In the rows, zero is written as 128.
Here are made-up things, facts about them, and rows of numbers that follow some of those facts. Name the thing behind each unnamed row.

Facts:
{tibrotol, ruli, likur, tiga, gruver, brebri, klobu, koden, pludel, bragra, nista, migre} ξ grasal
{tibrotol, grosto, brudulu, zuplek, guter, tiga, dratruk, stosten, gude, bribrusu, tufitir, klobu, sabrar, pludel, bragra, stidris, todonas, befader, grasal, dreletrin} ξ plamo
{fato} ξ zezer
{flaflol} ξ luzum
{flaflol, tiga, sigur, gude, brebri, dogrir, bragra, zifutus} ξ tibrotol
{plufu, grosto} ξ bribrusu
{rusom, medis} ξ demu
{rusom, nuluzos, gotes, gude, fubon} ξ stidris
{rusom} ξ nuluzos
{rusom} ξ tiba
{grosto, gufle, demu, nibo} ξ nera
{grosto, todonas, drufen, maklokluk} ξ zotezek
{skuben, likur, reklal, tetipes, sabrar, luflo} ξ stosten
{kleflos, luflo} ξ maklokluk
{kleflos, vople} ξ nitol
{kleflos} ξ derum
{bimen, zoskar} ξ skare
{bimen, likur, tufitir, tosor} ξ nista
{guter, sestol, vutregrim} ξ tetipes
{reklal, migre} ξ likur
{nuluzos} ξ gotes
{gotes} ξ tufitir
{bribuplun} ξ gude
{dratruk} ξ bimen
{nera, tabre, tosor} ξ posi
{gufle, pludel} ξ falesku
{bribrusu, skare, luflo, falesku} ξ klobu
{tufitir, tripla} ξ klelak
{dogrir} ξ skuben
{dogrir, kedun} ξ reklal
{demu, klelak} ξ natrase
{demu} ξ sabrar
{pludel} ξ dralu
{sestol} ξ dadoklo
{vutregrim} ξ zifutus
{fubon} ξ bragra
{nista} ξ letrok
{tiba} ξ plazis
{tripla} ξ brepok
{migre} ξ vople
{duga} ξ dradruk
{duga} ξ libreklel
{mafun} ξ befader
{tabre} ξ duga
{tosor} ξ gruver
{tosor} ξ pludel
{semo, skuben, bimen, kuze, skiflis, gekloklur} τ kladros
{klutras, pilur, medis} τ todonas
{fato, bragra, falesku} τ nibo
{pizer, gruver, migre} τ bribuplun
{skofar, buga, totrik} τ lenek
{miplik, grosto, derum, skodok, burudrun, brudram} τ tika
{flaflol, ruli, tiba, duga, gibam} τ gragin
{plamo, kleflos} τ tosor
{plazis, brebri} τ dradruk
{plufu, bagridral, driske, sigur, tupom, nitol} τ pofim
{stapil, sketo, sogo, sitaflu, zosko, brubu} τ dibo
{rusom, stosten, zotezek, sabrar, grasal, libreklel} τ dogrir
{dinor, likur, tostun} τ kiskalun
{nagu, bripler, demu, mapes, murun, motral} τ deka
{flotum} τ dralom
{lomapler, tiskam, tabrem, stosufil, dastok} τ tibrotol
{steki, dadoklo, kodel, nadu, guflubri, nesar} τ kedun
{pledrosi, gufle, gabrin, nista, drufen, goklufen} τ vople
{lupepin, skare} τ diplom
{zezer, nera, diso, fligus, mafun, tabre} τ plotis
{lezem, stenun, tufitir, zoskar} τ klisan
{dralu, zetur, natrase, dinon} τ supo
{brudulu, dratruk, fludrer, zegur, favuku} τ luflo
{zuplek, neskek, vutregrim, griplo} τ stulal
{kogulok, rebrom, gude, tinur, ziplu, sisupu} τ pludel
{reklal, ragrur, stidris} τ leti
{nuluzos, brifi, sestol, fofik} τ stivo
{ludran, brosta, faka, linan, rigon, poflun} τ tiga
{tetipes, kleflil, plabrun, plaflastak} τ vuflegre
{bribrusu, plabrak, fastar, roklegrem, liber} τ klelak
{nifloplu, sedren, koden, fubon, kolam} τ truskal
{rebri, brepok, brefle, dafo, befader, dreletrin} τ guter
{skigrafun, posi} τ rokor
{klobu} τ skastezim
{treske, klabre, zifutus, letrok, fakla, lostava} τ gotes
{luzum} τ tripla
{lofa} τ maklokluk
{graklam, motur} τ bakol
{plabok} τ novoror
β 635 <- semo, tibrotol, miplik, flaflol, plufu, bakol, nagu, derum, ruli, kleflos, bimen, lezem, bagridral, stenun, driske, nuluzos, ludran, bribuplun, bribrusu, buga, tufitir, plabrun, dibo, posi, zoskar, bripler, luflo, tabrem, neskek, skodok, luzum, stidris, brefle, tostun, vutregrim, natrase, fubon, vople, duga, stivo, guflubri, murun, libreklel, dreletrin, griplo, liber
β 726 <- klutras, plamo, dinor, lomapler, steki, pledrosi, lupepin, supo, leti, sogo, plotis, zetur, gotes, rebrom, medis, gude, brifi, sedren, skastezim, klobu, diso, dogrir, treske, fligus, klabre, skare, skiflis, roklegrem, diplom, burudrun, linan, dafo, fakla, lenek, graklam, tinur, lostava, poflun, tabre, tosor, dralom, motur, kolam
β 458 <- dradruk, fato, plazis, klisan, kladros, zezer, kiskalun, deka, kogulok, tiskam, gufle, plabrak, rebri, koden, demu, fastar, nadu, stosufil, lofa, gekloklur, befader, favuku, truskal, nista, plabok, pofim, drufen, tiba, rigon, migre, mapes, nitol, sisupu, goklufen
β 368 <- stulal, pizer, skofar, rusom, dralu, likur, brudulu, zuplek, guter, reklal, pilur, dratruk, brebri, skigrafun, fludrer, kodel, brosta, bragra, zegur, rokor, zifutus, falesku, todonas, tupom, fofik, tripla, brubu, grasal, maklokluk, plaflastak, gibam, dastok, nibo
β 634 <- novoror, stapil, sketo, gragin, flotum, grosto, skuben, tiga, sitaflu, gruver, tetipes, nera, vuflegre, stosten, sigur, kleflil, nifloplu, kuze, dadoklo, zotezek, brepok, faka, kedun, sabrar, ragrur, pludel, zosko, sestol, gabrin, letrok, klelak, totrik, tika, dinon, mafun, ziplu, brudram, nesar, motral
pizer μ [lupepin, novoror, gibam]
flaflol μ [faka, steki, guter, dinon, leti, gekloklur]
plamo μ [dralom, treske]
plazis μ [pludel, luzum, plotis]
stapil μ [graklam, ludran, truskal, rigon]
sketo μ [steki, tetipes, lomapler, sedren]
rusom μ [nitol]
dinor μ [tupom]
pledrosi μ [tosor, skigrafun]
zezer μ [sogo, brepok, sedren, dadoklo]
ruli μ [dralom, stulal, stivo, klelak, lezem, rigon]
supo μ [miplik, faka, brepok, lupepin, poflun, mafun]
likur μ [kogulok, sitaflu, rigon]
brudulu μ [sisupu]
bagridral μ [deka, roklegrem]
stenun μ [stulal]
nuluzos μ [nadu]
gruver μ [dradruk, dratruk, brebri, tika]
bribuplun μ [murun, tibrotol]
gufle μ [dinon]
sigur μ [posi, skigrafun]
gude μ [poflun, skiflis]
bribrusu μ [posi]
buga μ [brepok, ludran, nifloplu, vuflegre]
rebri μ [reklal, tika]
skastezim μ [sisupu]
klobu μ [stivo]
plabrun μ [lofa, diplom]
zotezek μ [poflun, nadu]
skare μ [steki, skuben, klutras]
demu μ [sestol, dradruk]
neskek μ [plotis, rokor, tetipes, todonas, ziplu]
skodok μ [ragrur]
zosko μ [zoskar, migre, dadoklo]
stosufil μ [fato, tosor, koden, lupepin, kolam, skiflis]
bragra μ [brepok, vople]
falesku μ [pilur, nadu]
burudrun μ [kodel, dradruk]
brefle μ [murun, klisan]
dafo μ [pofim, tupom, migre, skofar]
fubon μ [sisupu, natrase]
fofik μ [miplik, plaflastak, tabrem, medis, dibo, pludel, nitol]
tinur μ [brubu, fludrer]
tiba μ [rokor, tika, natrase]
lostava μ [dibo, brifi]
mapes μ [linan, pludel, dradruk]
grasal μ [leti]
brudram μ [klelak]
libreklel μ [brebri, lomapler, bimen, klabre]
dreletrin μ [dralom, ragrur, tika]
goklufen μ [gragin, brubu, plabok, befader, nadu]

Known rows:
[134 138 128 123 179  85 176  68  79 122 154 131 116  94 136  86 132 101
 114 180 175 117 157 128 175 215]: plazis
[150 150 115 150 135 123 125 126 111 153 166 142 141 134 145 126 102 119
 104 128 131 151 116 113 155 149]: bripler
[113 152 111 153 141  68 179  93  76 164  68 135 161 160  92 155 187 146
 191 133 156  81 180 168 147 107]: deka
[128 152  97 181 125  98 124 108 100 136 148 142 145 119 135 115  82 117
  93 137 111 174 115 111 170 154]: bagridral
[ 93 156  87 230 123  38 191  88  61 154  42 126 174 179  93 135 161 136
 159 146 146  71 157 164 123  91]: pofim
[ 71 177 109 136 114 129 137 145 110 166  69 103 128 174 111 152 180 137
 213 101 149 101 154 184 155  81]: stulal
[140 145 104 152 109 120 109 113 119 149 169 133 121 127 123 139 115 111
 123 125 134 174 113 127 189 143]: stenun
[ 97 132 147 153 118 146 145 144  61 205  59 124 136 172  98 155 187 142
 175 127 165  87 162 202 161 105]: klelak
[143 111 120 138 140  85 158  82  96 119 159 144 122 147 134 121 173 143
 127 144 156 109 126 143 179 171]: fastar
[144 124  96 131 152 174 112 122  87 149 142 141 140 133 154 134 111 117
  86 119 122 104 117 138 163 150]: tufitir
[145 116 166  84 163 120 186 130  94 151 182 179 110 168 163 131 172 146
 105 140 165  82 137  84 106 149]: faka
[ 60 206 124 106 152  85 157  94  75 144  75 153 154 105 102 164 105 130
 116 153  73 139 242  91 128 113]: supo
[118 115 179 140 139 117 172 140  64 169 169 154 126 187 172 116 152 142
  79 136 190  80 122 133 117 143]: brepok
[119 145 124  83 130 129 140 128 128 126 179 125  97 133 151 118 151 145
 144 116 138 118 127 111 160 164]: brosta
[ 78 197 126 131 131 122 145 130 107 161  69 137 165 149 104 164 119 124
 171 134 123 118 188 144 140  95]: lenek
[ 84 105  97 101 167 124 133 130  97 100 151 125 103 108 157 111 115 105
  94 113 115  67 140  98 172 163]: rusom
[ 99 153 116 147 163 113 128 111 127 116 155 134 128 107 141 101  87  72
 109 149 141 149 129 116 179 163]: burudrun
[ 98 145 152 145 142  93 170 125  71 172  86 149 139 169  99 184 178 149
 186 134 148 104 183 149 110  97]: vuflegre
[122 151 115 131 160 153 129  73 101 125 143 133 100 108 169 109  85 104
  73 147 111 132 140 129 136 168]: skare
[108 121  98 137 154 159 131 112 125 120 144 114  96 127 176 100 136 110
 143 133 150  91  93 162 140 158]: reklal

Which thing is each row?
No name comes twice in this set of rows, the named rows included.
[147 139 104 142 144 177 119  84  96 138 145 151 112 124 158 142  97 137
  81 116 101 136 132 146 146 142] | bribrusu
[106  49 125 160 164 126 143 106  91 131 123 174  82 141 151 143 128 122
  85 102 123  96 122 123 186 158] | grosto
[111 106 131 145 168  86 173  96  92 133 141 163  97  87 135  94 120  93
 109 174 151 139 156  83 151 195] | sketo
[124 117 180 127 149 105 178  35  72 128 148 164  50 129 158 132 103 172
  72 125 132 165 172 135 136 166] | zotezek
[ 67 156 111 133 173 159 125 132  97 129  75 129 140 147 105 225 135  91
 143 109 100  83 183 156 150  75] | dogrir
[138 139 124 119 135 120 116 136 104 156 149 154 148 128 140 110  89 148
  97 112 136 129 120 113 194 142] | duga
[115 192 116 141 150 184 131  96  68 166  61 125 164 155 119 180 130 139
 157 133 123 100 167 203  96  84] | tibrotol
[132  91 151 126 124 122 147 104  68 198 125 151  97 143 166  85 133 157
 109 148 153 110 148 152 172 186] | nera
[121 105 111 165 113  90 142  83  74 149 149 134  88 124 120 128 154 119
 115 138 127 182 148 119 189 177] | stapil
[ 81 194 140 110 146 118 151 140 108 164  71 151 189 160 125 160 121 126
 161 134 135  78 182 127 105  77] | leti
[ 52 173 129 114 162 127 164  90 120 135  48 148  98 141 124 142 116 167
 196 103 126 112 190 183 129 106] | maklokluk
[130 102 149 140 184 158 164  97  99 146 146 148  94 152 181 114 151 107
 115 163 186  81 116 135  99 159] | tetipes

The same things again, as new rows of numbers:
Some rows with their names:
[140  45 120 153 120 109 119 139 130 118 105 139 136 139 148 136 137 123
 115 121 122 111 139 143 151 149 132 167 114 114 113 139 145 137  70 146
 145 135 129 121 169 195 119]: dralom
[129 118 134 111 129 122 138 129 119 129 137 126 134 127 127 119 130 131
 132 137 135 106 123 125 129 134 125 147 135 119 132 133 124 127 122 131
 114 138 132 120 120 110 127]: tiskam
[148  34 157 114 145 132 138 121 127 150 189 167 156 140 112 134 140 152
 129 107 109 198  83 128 128 148 108  98 188 122 112 182 122 125 152 171
 163 139 137 119 105  77 166]: sisupu
[121 159 109 110 133 143 126 129 121 140 160 121 133 121 131  91 128 124
 135 142 138 164 144 126 129 123 128 127 105 155 122 150 134 122 155 124
 128 134 139 129 116  99 140]: bripler
[103 222 125 140 138 144 121 134 125 150 139 147 116 133 126 155 126 134
 126 119 129 147 141 123 115 104 139  71 133 170 127 112 113 124 142  90
 142 115 119 142 136 121 125]: flaflol
[130 132 129 114 124 125 131 120 126 126 130 121 132 127 121 111 129 129
 131 126 132 117 127 124 123 130 123 142 134 119 132 131 126 126 123 128
 113 135 131 123 119 107 125]: dinon
[137  53 126 144 120 107 113 146 132 115 109 131 151 148 150 137 129 121
 114 111 119 134 142 137 141 148 136 157 113 117 115 149 147 133 116 153
 117 136 126 122 152 181 127]: kiskalun
[ 99 179 145 125 130 123 132 137 128 137 148 105 128 132 131 184 115 145
 128 139 150 144 118 117 126 123 115 132 145 131 123  88 119 128 173 121
 112 114 148 132 157 106 147]: goklufen
[117 201 121 133 138 153 130 142 143 142 118 111  92 110 117 173 118 127
 130 137 134 146 116 134 116 113 136  67 117 147 126 114 127 126 212 103
 152 114 109 144 116 122 129]: bribrusu
[108 211 118 131 134 149 125 143 138 148 138 124 118 128 120 158 124 141
 130 109 141 144 139 122 115 110 133  85 117 141 118 116 123 122 138  99
 138 113 127 128 139 105 131]: buga
[125 147 111 109 136 140 127 133 121 134 142 129 137 125 123  97 127 123
 136 131 135 142 138 123 129 119 131 114 103 146 127 149 134 123 137 116
 127 131 137 124 108 106 134]: driske
[118 144 114 116 130 142 131 133 119 128 137 141 134 127 122 101 124 137
 138 121 130 118 135 122 127 136 135 115 100 139 127 149 131 120 123 112
 119 126 124 125  98 110 124]: ludran
[125 148 111 108 135 141 127 132 120 135 145 128 137 124 124  97 128 123
 135 131 136 147 140 124 129 119 130 117 103 147 126 148 134 123 140 118
 127 132 138 125 110 104 136]: derum
[132 130 119 134 111 134 133 110 134 117 134 133 128 126 123  94 121 143
 139 115 113 104 132 119 112 149 130 140 126 113 134 131 125 116 104 125
 109 127 112 130 101 114 116]: kodel
[139 126 129 130 132 119 120 101 119 119 121 150 143 138 121  95 125 114
 129 124 103 123 137 117 116 106 132 103 148 156 152 123 115 127 111 104
 120 133 128 141 102 134 123]: zifutus
[131 125 128 113 125 125 131 119 125 124 132 123 134 128 121 109 128 127
 131 127 131 119 126 124 125 131 123 140 133 119 132 134 126 126 122 130
 111 135 133 123 117 108 127]: flotum
[129 197 124 142 120 138 124 121 153 139 132 105 117 126 118 150 124 138
 129 101 128 145 138 120 102 107 125 107 144 117 126  97 119 122 124 109
 132 117 125 132 145 105 130]: fofik
[146  94 138  99 141 115 134 135 120 124  99 126 146 132 110 130 133 116
 128 119 135  82 121 122 130 103 127 119 130 106 143 129 124 134  96 113
 118 135 140 109 112 116 125]: gekloklur
[114 186 141 130 130 130 134 139 135 146 136 115 117 127 125 177 128 145
 126 122 144 121 124 124 117 120 125 120 149 120 123  99 114 127 131 116
 127 121 128 125 156 106 129]: stosufil
[141 125 120 122 121 130 126 111 135 121 135 115 138 126 120  94 123 126
 135 119 120 136 135 119 116 123 124 134 129 121 135 130 128 122 121 126
 115 131 132 128 110 107 132]: gibam

Rows to name:
No name comes twice in this set of rows, the named rows included.
[128 186 125 141 122 137 124 120 152 138 133 105 120 128 117 152 121 138
 130 104 128 149 135 119 103 109 124 105 145 118 125  97 120 122 129 111
 131 115 128 132 144 105 134] | pizer
[127 137 131 132 133 136 141 132 145 147 119  98  88 100 109 199 124 137
 131 142 145  85  98 139 130 137 118 113 148 126 122  87 121 133 161 105
 173 128 115 136 150 134 118] | plamo
[122 156 134 144 149 151 129 132 135 157 162 183 128 142 107 171 131 152
 124  95 111 200 102 126 114 115 127  30 167 153 114 153 116 121 163 119
 172 114 120 136 117  94 154] | fubon
[126 205 113 131 138 156 127 142 151 152 112 102  87 104 110 176 122 122
 129 127 134 128 121 138 112 113 139  60 120 150 124 113 127 126 202  90
 164 122  97 144 121 123 116] | dreletrin
[136  90 133 106 136 123 140 128 126 123 114 102 114 107 117 145 114 116
 133 167 131 102  93 135 134 142 123 127 131 137 140 124 132 132 220 126
 128 142 119 139  96 132 126] | befader
[131 201 165 136 121 150 119 125 146 132 128  93 100 116 139 135 140 125
 131 116 117 178 134 123 103 100 133 109 142 115 137  94 114 131 136 150
 143  98 111 134 127 113 124] | likur
[132  96 115 151 124 130 113 151 130 106  98 146 133 141 155 112 129 108
 114 125 111 182 145 141 140 127 149 121  79 126 120 169 156 132 151 159
 123 117 122 128 123 183 134] | luflo
[135  87 119 158 118 108 111 131 132 107  96 146 139 150 151 123 129 113
 108 119 109 154 144 140 134 134 140 144 119 120 123 149 145 133 126 152
 110 132 122 131 146 185 125] | klelak
[126 137 117 116 138 142 131 130 121 126 125 133 118 115 122 109 121 116
 134 148 125 136 119 131 129 126 136  99 104 154 136 146 134 126 187 118
 133 129 119 138  86 123 128] | tufitir
[113 212 140 139 133 127 120 117 130 147 136 129 113 133 128 161 130 129
 120 124 127 142 135 125 111 105 127  98 168 160 132  94 105 130 137 103
 135 125 121 144 154 119 123] | sigur
[116  98 132 169 123 112 115 149 142 128 109 126 129 145 145 199 126 138
 111 111 135 134 136 137 145 136 126 142 127 120 105  99 138 137 101 133
 148 114 135 128 200 192 132] | supo

